Each row has a class, written after it.
[ -3 -25  -7  75   7  30  30 -14 -50  34  -3  17 -18   2 -50   6 -16   9
 -63 -41  35  -3 -43  36   6 -28   0  -1 -31  49  -2 -30  14  -8 -13]	<68>
[  0 -15  -9 -49  10 -24 -20   2 -33  28  12  -5   4 -35 -50  65 -14  22
   1  25 -34 -16  13  -1 -10  51  25   8 -32 -11  16  26  26 -21   3]	<62>
[-31   7  19 -51 -32  11 -62  34  36   9  25 -13  -4  -2   9 -61 -23  40
  14  18 -39  10  -7   6 -54  32  40 -14  16 -42 -22  -5   0  -6  42]	<144>
[ 17   1  15 -17   2 -24   2  16  -5  -6   4   6 -25 -13  14  -3  -9 -19
  12   5 -14  29  -2  33 -28   9 -11 -18 -25  20 -47  21  13   9  14]	<144>
[ 10  -1  -5 -11   2  20   9  11  51  21  18  -7  26  24 -21  13  22  41
 -13  18 -10 -33  44  -8  -8 -36   5   1   6  33  -7 -19 -12 -12   9]	<62>
[-14   1 -21  21  -8  -8   5   0  32  34  -9  -7  15  13  -4   2   4 -10
 -29  -1  19 -22 -27  21 -11 -33 -29 -37   6   5  35  17   9   5  21]	<68>
[-45   0  14  28  42  25 -33  -4 -22  10 -20  -9   7 -49  45  20 -20  25
  15 -31   4 -43  -8  18  18  59 -13  15   7 -21  59 -23 -25   3  -8]	<19>
[ -9 -20  -2  34 -11 -10  -7   8  19  44 -23  -1  20 -19  -9   1   9  38
 -17   3  12 -26  25  32  24   4   5 -22  24   8   8 -37  39 -21 -12]	<57>
[-12 -31  15  -1  13  55  -8  17 -11  35  24 -13 -35  -6   8   7 -53   9
  14  -8  26 -18 -16  -9  -1  54  13  25 -61 -22  28  27 -11 -20 -26]	<57>
[  1   2   0 -41  -8 -22 -37 -29 -30 -33  33  -7   9  26 -32  18  23   4
 -10  27  -2 -43  29 -29  28 -55  34 -27  14  -3  29  18  13  -1 -25]	<62>
[  4   0  13  34   5  23  19 -10 -42 -12 -18 -10   2  17 -65 -25  16  -2
 -71 -37  12 -21  -6  23  -2 -31 -13 -12  16  27 -18   5 -21  -7 -34]	<19>
[ -2  34 -15 -11  10 -18 -26  21 -13 -26 -16 -41  26   7  -6 -56 -16 -23
  11   1  14   0 -39  35 -15 -11 -21 -37  11 -25  30  24 -23  -3   4]	<144>
[ -9   9  -1 -30  51 -44   4  13  12  -5  10 -45 -19 -14  39  17  22  -3
  30  32 -28   6  10   8 -31  -2  -6 -14 -30  -3 -22   9   9 -33  49]	<144>
[ 21  22  26   6  18  17 -45  -2  27  -7  33 -17  -4 -41  32 -19  22  48
   3  16 -18 -28  36  21  38   3   0  -2  38 -26   7 -30  19  -6 -37]	<92>
[ 44  10  -1  30  12 -15  16 -11  47 -19   8 -39   3  10  10 -37  -2  15
   5  13  14 -20  12 -40  14  23 -30 -20  11 -13  -8 -29 -27 -14   9]	<19>
[ -3   1 -14  30   7  20 -15   2  12  36  42  22 -14  16 -28  -8  -6  20
 -32 -24 -37  -7 -19  -9 -29  22   7   7  12  14 -28  26 -24  21  28]	<68>
[ 16  17   1  -9   3  21 -10 -28 -61  16  -5  -6 -32  11 -43  -3  13  33
 -12   7  -6  40   0  10  -6 -15  23   2  13 -11   4  -3  43  25 -16]	<100>
[  8  11  -6  -7  15   0  25 -12 -29  19   1   4 -37  43   2 -49 -13  13
  14 -14 -20  49 -23  49   4   7  14   2 -20  -8 -11  46   4   6  24]	<57>
[-31  17  45  -9  -1 -27 -41  -8 -43   1 -18 -18 -52 -63   9  25  11  -7
 -13  -8 -23 -37   2  69   4  -1 -20  10  47   2 -10 -79  43 -22 -16]	<92>
[ 15   6 -28  30  20  55  31 -13  -2  50 -27   8  -6  60 -45   0  -7  36
 -20   6  10  -5   7  23  -3   4   0   6   7  11   9 -11 -12  12  20]	<57>
[  0  -1  20 -10   7   1  -7  -2 -24  22  -7   3  33  -2  -8 -50  -9 -15
  -8 -16 -18 -13  27 114  44 -22   5  12  44  11  49 -21  -1 -14 -42]	<92>
[ -5 -12  13  29  41  29   8  -9 -17  41  21 -27 -27 -14 -19  -2 -11  52
 -43 -32  -2 -32 -10  18   1  -4   2  16  -6 -16 -28 -26  -3 -34  -7]	<57>
[ 14  -8  10  -5 -19  -4   9  21 -25   8  -8 -10   0  53 -25 -22  -4  23
 -21  -4   9  17   7  33 -22 -58  -4  46  17   9   3  22  -6   5 -17]	<100>
[  1  18  25 -39  -3 -10   7 -15 -13 -25 -29  16  34  -4 -26  51  29  51
  51  17  -9   4   0  26   2  -8   9  38   5  17  -5  19  22  10  -9]	<169>
[-10 -10   7  11  21  34  15   2   1  19 -13 -29  -1   1 -18  45   3  45
  -2   5  19 -19  -1 -24  -4 -22 -11  23 -22  18   3 -41   1 -15   8]	<62>
[  2   4  31   3   8  10 -28  -9 -20  -5  44 -52  10   8 -11 -27 -16 -20
  54  -7  12 -17 -33 -42 -24  23  15 -35  -9   8  -6 -12 -21 -36 -16]	<19>
[-15  29  20  -9  32   5  -9  -7  28   4 -12 -18  46 -16  10  36  16 -35
  29 -23 -11 -24   2 -12 -28 -16 -53 -39  39  25 -22  -9 -40  23   0]	<144>
[-16  39   1 -35  32 -11 -23  -8 -17  24  13  11 -31 -33 -10  10 -21 -17
   8 -38 -22 -11 -17  77 -27 -53   5  40  12  -3 -33 -14   4 -35   2]	<92>
[ 18  14   3 -17   9 -28 -41   6 -61   5  20 -83  12  11 -25 -66  -8   2
  25  24  -8  13 -24   9 -11  11  13 -21  37 -52  44  -3  18 -22 -20]	<100>
[ 33  40  -1 -24  28  -3  11 -16 -50 -61  26   2  21 -20  33  32  30  20
  43  28 -12 -18 -17  57  -7 -10  12 -31 -47   3  31  20  19 -24 -18]	<169>
[-36 -23   6  49  -3  22  -3  33 -28 -13 -25 -32  29   4  15  21   1  78
  41  13  16  -4 -34  -4  -6  13  22  58 -28  16  49 -49  -3 -28  14]	<169>
[-15   1  -5  -8  47  11 -16  43 -43 -17   7   0  -8  13  10  -1  16 -14
  51   2 -28   5   2   7 -29  -7  15  42  -1  21 -28   0  -2 -28  15]	<68>
[ -7  35 -27  14  21 -27 -11   0  12 -30 -34 -19 -14 -27 -21  16  20 -36
  18   3  45 -14 -28 -27  21 -13 -43 -10   5   1  15  11  18  -2 -14]	<68>
[-12  12 -18  -4   7  50 -29   1 -13  17   0  21  35   0 -27  34  -5  38
   4 -13  28 -42   8   9  11 -38  23  -5  -4  -8  45  17   1 -10 -46]	<57>
[ 20   5  12   0  33  19  39 -31 -24  40  -1   2 -21  26 -43  80   5  31
 -22   2   5 -20   4  56  -9 -59 -15  43 -25  42  -1  -1   7 -12  -3]	<92>
[ 18  16  12  -2  20  84  33 -25 -51  10 -17  21 -25  46 -28 -13 -21  25
  -6 -25   2  13 -17  36  -7  -2  -3  14  -5  -7 -18  -5 -17  16 -10]	<57>
[-37  -2  38 -32 -11   1  -5  -6 -13 -30   6 -31   3  36 -32 -19  22   3
  36   0  15  14   4 -25 -10 -13  31  39   5  34  -9  -4  -6 -42 -38]	<100>
[  4  12   6 -35  -6   2 -23 -23  -2 -15  47   8 -59 -49  18   5 -18  -1
  -5 -18 -44   3  12 -49  27  36   8  -9 -22 -22   7  -1  -7  29  -6]	<62>
[  2   6   3   5 -11 -13   7  18  -6 -14   6 -15  33 -26 -24  34  35 -14
 -26 -15 -31 -17 -12 -17 -40 -44 -19 -16   9  15 -23  22 -10  -4 -15]	<169>
[ -2  25 -21 -14  96 -19  38 -27 -33   8 -38  -2   7  -8  13  -6  21 -23
  50 -24   1  22  20  64  30 -52   8  13  -8  19   2 -10  10 -30  14]	<19>
[-13  -6  -5 -19   3 -32   0  33  16   0  -4   4   6 -75  20  26 -22  -7
  23 -21 -13   6   1   5   6  35 -12  18 -45  12   6   6   3 -31 -13]	<62>
[ 55  24 -26  10  11   5  -4  37   8 -16  25 -19  21 -15  26 -22  38  61
  -6  39 -26   3  52  25  -2   2   3 -14   3  -9  35 -15  15 -19 -25]	<100>
[-20 -30  28  41   2 -15 -17 -21  23  47  -7 -21  -8 -16  35 -49  20 -25
 -18  -4  -6  17  33   2  27  27  -6 -26  67   5  -7 -22  29  36 -16]	<100>
[ 34  -4 -25  18 -18 -14  -6   0  57  32  13 -20 -10 -15 -18 -41 -44 -14
  10  29  44 -25  -4 -12   9  54   4 -47 -12 -26  -4 -32  24 -45  -6]	<57>
[ -5  33  16 -64  19 -12 -14 -36 -46 -26 -11  10  17 -38 -28  21  18  16
  21   2 -20  12   7  42  11 -11  22 -39  -2  -3   2 -13  35  -7 -16]	<144>
[ 21   3   7  18  22 -18 -28 -15  -6   1  36  29 -35 -68  46   6 -16   4
   9 -23 -10 -41  37  15  37  14   7 -17  18 -11 -39 -65  25 -16 -29]	<57>
[-25  39 -37  -3  25  15 -15  42  -4 -16  -3 -21   7 -23  18  -1  53  12
  -5  23 -20   4  11  44 -27 -23  17 -58 -39  32  46   5  17 -22  14]	<144>
[ 42  52   4 -15  23  33   9  11   9   2   5 -38  32  14   9  15   9   7
  26 -13  -8 -24 -14  -4 -26 -34 -71 -36  21 -29  11  33 -36  18 -21]	<57>
[ 26  16  15 -14  14  -1  22 -35  -8   5  28 -19  11  36 -37 -38   9 -24
   2 -11 -17   2 -12   5  -1  12  -5 -49  13   1 -38  39 -15 -14 -17]	<57>
[ -1   2 -13 -23   6  -8  14  33 -30 -28 -12 -31   4  10   3  11  13  17
  -1  13 -25 -19  25  -1 -23 -34   5  11 -20  -6  37 -34 -15 -53  18]	<19>
[ -7 -14 -11 -24  23 -20  17 -32  -7  10 -12   4   7  32   0  13  26 -26
   2  66   1 -25  10  66 -13   6  38 -28 -13   2  20  40  43 -14  33]	<169>
[-17  22  20 -31 -11  24 -34  17 -10  22  -3   8  -1 -37   9  10   0   8
  29 -12 -32 -21  25  39 -24  15   7 -18  15  18  24 -41   6   4  -3]	<19>
[ 49   4  -8   9 -23 -34   8   5  36 -51 -20  28  14 -24  24 -46   6  38
  21  35  -3  14  36  24  57  35   8  18  17 -18   5 -18  23  14  -9]	<169>
[  7  45 -18  -8  18  22  44 -11  30   8 -28 -52 -13  -7 -50   4  23 -46
 -41  -6  -3  -2  -9  -2   0 -26 -60 -15  -1   4  36   2 -29 -17 -14]	<92>
[  6 -29   9  24 -30  -4 -32 -25 -11  -1  22  12 -10 -16   4  33  25  47
 -50  33  -5 -43  39 -28  43  24  24 -61   7 -22  24   6  51   8 -36]	<57>
[ 28  18  -5 -28   5  -4  28   5 -35 -15 -10  35 -20  26  42   8   6  10
  24  12 -19  41  27  68 -13 -13  -2  27 -21  18  16  24  14  14  -2]	<100>
[  8   0 -13 -14  -3 -27   8  32 -30 -38   0 -19   5 -54  -7  59  48   3
  14  42 -13  -7  10  -4 -28 -33  24 -16 -51  22  -1 -16  57 -59 -11]	<169>
[ 13  41 -17  29  43  50   7  26   7 -21 -32 -55  11 -22 -14 -20  35   8
  16   1  13  13 -18 -43 -36  -3 -28 -33  -1 -11 -26 -28  -3 -33  -2]	<19>
[  2  48 -45 -45  69  21   4   1 -19  29  -2  -4   7 -12 -14  29   9  38
  29  15 -48 -15  25  62  -6  17  16  13 -16   9  50 -18  -8 -14  36]	<62>
[-18  14  -6  -3  20 -21  -5 -32   7  35  25  -6   7  25 -19  -3   0 -34
  24  -5  -1 -17 -33  23 -11   5   2 -33  10  29   9  22  -1  -2  25]	<68>
[ 17   8  -6 -15  11  28  14   9  17  -8 -16 -32  26   6  10 -27  -4   5
 -26  20  -3  -6   1  21  -6 -34 -24  -4  10 -63  30  -5  -6 -40  -7]	<92>
[ 37  44 -42 -54  14   4  44  14  59 -26 -11   6   8  37 -43 -35   2   6
   9  27 -11  23  12  13 -10  30 -11  18 -32   5 -11  63 -35 -18  21]	<62>
[-16  24   0   8  35 -14  -8 -20 -48  -9  14 -12 -31 -23  24 -11   5  28
  41  -6 -37  10 -15  26  -6  61  34 -14 -24  15   7 -45   8 -35  35]	<19>
